Here is a tiny trained network, its code and every weight. The questions are about switching its units off for an input and a class, where a switched-off unit gives its printed mean instead of its output.

import numpy as np


def w(rows, s, z=0):
    codes = np.array(rows[::2]) - 128.0
    scale = np.full(codes.shape[1], s)
    scale[-1] = z or s
    return codes * scale


def f(y):
    return y / 2 * (1 + np.tanh(0.7978845608 * (y + 0.044715 * y**3)))


def log_softmax(a):
    a = a - a.max(-1, keepdims=True)
    return a - np.log(np.exp(a).sum(-1, keepdims=True))


def net(x, mask):
    res = np.array(x, float).reshape(1, 6) / 4 @ E
    y = f(res @ A[0][:, :-1].T + A[0][:, -1])
    res = res + np.where(mask, y, B[0][:, -1]) @ B[0][:, :-1]
    return log_softmax(res[-1] @ U[:, :-1].T + U[:, -1])


A, B = {}, {}
E = w([
[128,127,128],'x0',
[127,127,126],'x1',
[67,72,235],'x2',
[130,127,127],'x3',
[62,253,143],'x4',
[22,67,52],'x5',
],0.0044)
A[0] = w([
[185,173,18,82],'neuron 0',
[223,164,206,81],'neuron 1',
[11,84,50,82],'neuron 2',
[196,167,13,71],'neuron 3',
[165,156,48,63],'neuron 4',
[142,114,114,106],'neuron 5',
[216,162,200,78],'neuron 6',
[141,109,121,58],'neuron 7',
[199,24,113,69],'neuron 8',
[185,41,114,82],'neuron 9',
[203,158,190,78],'neuron 10',
[126,111,153,3],'neuron 11',
[58,238,140,62],'neuron 12',
[120,129,159,10],'neuron 13',
[131,136,117,218],'neuron 14',
[135,137,107,182],'neuron 15',
[79,90,229,75],'neuron 16',
[103,140,150,102],'neuron 17',
[50,83,62,47],'neuron 18',
[151,150,74,51],'neuron 19',
[53,242,143,66],'neuron 20',
[227,132,185,87],'neuron 21',
[91,93,206,76],'neuron 22',
[143,96,138,24],'neuron 23',
[111,113,122,7],'neuron 24',
[134,124,157,54],'neuron 25',
[103,167,138,13],'neuron 26',
[108,115,179,36],'neuron 27',
[67,66,254,112],'neuron 28',
[80,93,223,77],'neuron 29',
[204,20,110,107],'neuron 30',
[201,21,112,54],'neuron 31',
[49,245,141,101],'neuron 32',
[49,87,67,90],'neuron 33',
[121,125,161,30],'neuron 34',
[178,167,17,43],'neuron 35',
[202,160,193,61],'neuron 36',
[78,91,228,78],'neuron 37',
[191,34,112,111],'neuron 38',
[183,157,183,61],'neuron 39',
[190,153,180,84],'neuron 40',
[108,112,164,67],'neuron 41',
[37,68,52,103],'neuron 42',
[188,167,22,70],'neuron 43',
[76,206,134,114],'neuron 44',
],0.0075,0.0035)
B[0] = w([
[156,42,74,178],'neuron 0',
[129,224,69,202],'neuron 1',
[147,255,65,227],'neuron 2',
[153,34,79,177],'neuron 3',
[125,70,78,117],'neuron 4',
[117,124,127,107],'neuron 5',
[124,214,73,184],'neuron 6',
[93,124,112,69],'neuron 7',
[27,114,187,173],'neuron 8',
[52,123,172,154],'neuron 9',
[120,197,81,160],'neuron 10',
[69,108,75,43],'neuron 11',
[18,95,179,197],'neuron 12',
[75,111,72,47],'neuron 13',
[179,134,166,251],'neuron 14',
[162,125,148,198],'neuron 15',
[154,57,70,167],'neuron 16',
[121,113,126,114],'neuron 17',
[93,208,59,141],'neuron 18',
[103,87,83,83],'neuron 19',
[9,99,188,211],'neuron 20',
[123,208,120,182],'neuron 21',
[140,72,87,137],'neuron 22',
[62,115,96,55],'neuron 23',
[70,129,71,43],'neuron 24',
[101,124,94,71],'neuron 25',
[56,114,104,59],'neuron 26',
[100,96,74,74],'neuron 27',
[197,31,80,253],'neuron 28',
[152,61,73,161],'neuron 29',
[36,122,212,216],'neuron 30',
[15,114,180,167],'neuron 31',
[26,102,215,254],'neuron 32',
[125,211,87,172],'neuron 33',
[90,113,81,58],'neuron 34',
[125,41,53,141],'neuron 35',
[111,198,73,148],'neuron 36',
[154,56,70,169],'neuron 37',
[60,126,195,192],'neuron 38',
[106,179,83,122],'neuron 39',
[120,181,90,143],'neuron 40',
[119,107,98,87],'neuron 41',
[140,248,90,219],'neuron 42',
[148,45,74,162],'neuron 43',
[84,114,177,191],'neuron 44',
],0.028,0.0016)
U = w([
[10,105,203,97],'0',
[128,241,51,75],'1',
[159,3,46,72],'2',
[145,132,160,254],'3',
],0.0051,0.0045)

Each question gives the input, the list of numbers given to net, and the class t.
The units are the neurons (one row each of A and B). Each row of codes is followed by its name. A weight is (code - 128) times the scale printed after its matrix; where a second scale follows, it is the last column's (A, B and U).
mask holds one flag per neuron, in row order. A switched-off neuron (its flag False) gives its mean, the last column of its row in B, instead of its output. The means were averaged over made-up inputs and are rounded, as every weight is.
A unit's drop is (log p(t) with every unit on - log p(t) with that unit switched off) / (log p(t) with every unit on - log p(t) with every unit switched off).
The circuit of an input: a set's keep is (log p(t) with only the set's units on - log p(t) with every unit switched off) / (log p(t) with every unit on - log p(t) with every unit switched off). Starting from the 12 units with the biggest drops (on a tie, the unit counted first), units are removed one at a time, each time the one whose removal leaves the highest keep (on an exact tie, the one counted first), for as long as the keep stays at least 0.8.
circuit, biggest first: the units of the circuit, biggest drop first
most important unit: the unit with the biggest drop
k most important neurons: the k neurons with the biggest drops, biggest first
drop of u: that unit's drop, to one decimal
input [4,-6,3,3,-5,-6], class 1: circuit, biggest first	(neuron 1; neuron 6)
input [-2,3,-1,-1,1,5], class 1: circuit, biggest first	(neuron 2; neuron 42)
input [7,0,5,6,7,8], class 1: circuit, biggest first	(neuron 2)
input [-4,-2,2,-3,3,5], class 1: 2 most important neurons	(neuron 2; neuron 42)
input [6,-4,8,-4,3,8], class 1: 3 most important neurons	(neuron 2; neuron 42; neuron 33)
input [8,6,8,-5,2,-8], class 1: circuit, biggest first	(neuron 1; neuron 6)
input [-7,8,-8,-1,-7,2], class 2: 3 most important neurons	(neuron 3; neuron 0; neuron 43)
input [5,-4,2,8,8,-8], class 0: 3 most important neurons	(neuron 32; neuron 20; neuron 12)
input [-5,-8,-5,-6,-5,2], class 0: 2 most important neurons	(neuron 30; neuron 28)
input [-4,3,-8,-8,-7,3], class 2: 2 most important neurons	(neuron 3; neuron 0)
input [0,1,8,7,-7,-8], class 1: 2 most important neurons	(neuron 1; neuron 6)
input [8,2,6,-1,-8,-8], class 0: drop of neuron 2	0.3
input [7,-4,-7,1,-7,3], class 0: drop of neuron 28	0.2
input [0,-3,-5,-3,-6,6], class 0: drop of neuron 8	0.6
input [-2,-7,7,2,-7,-8], class 1: most important unit	neuron 1
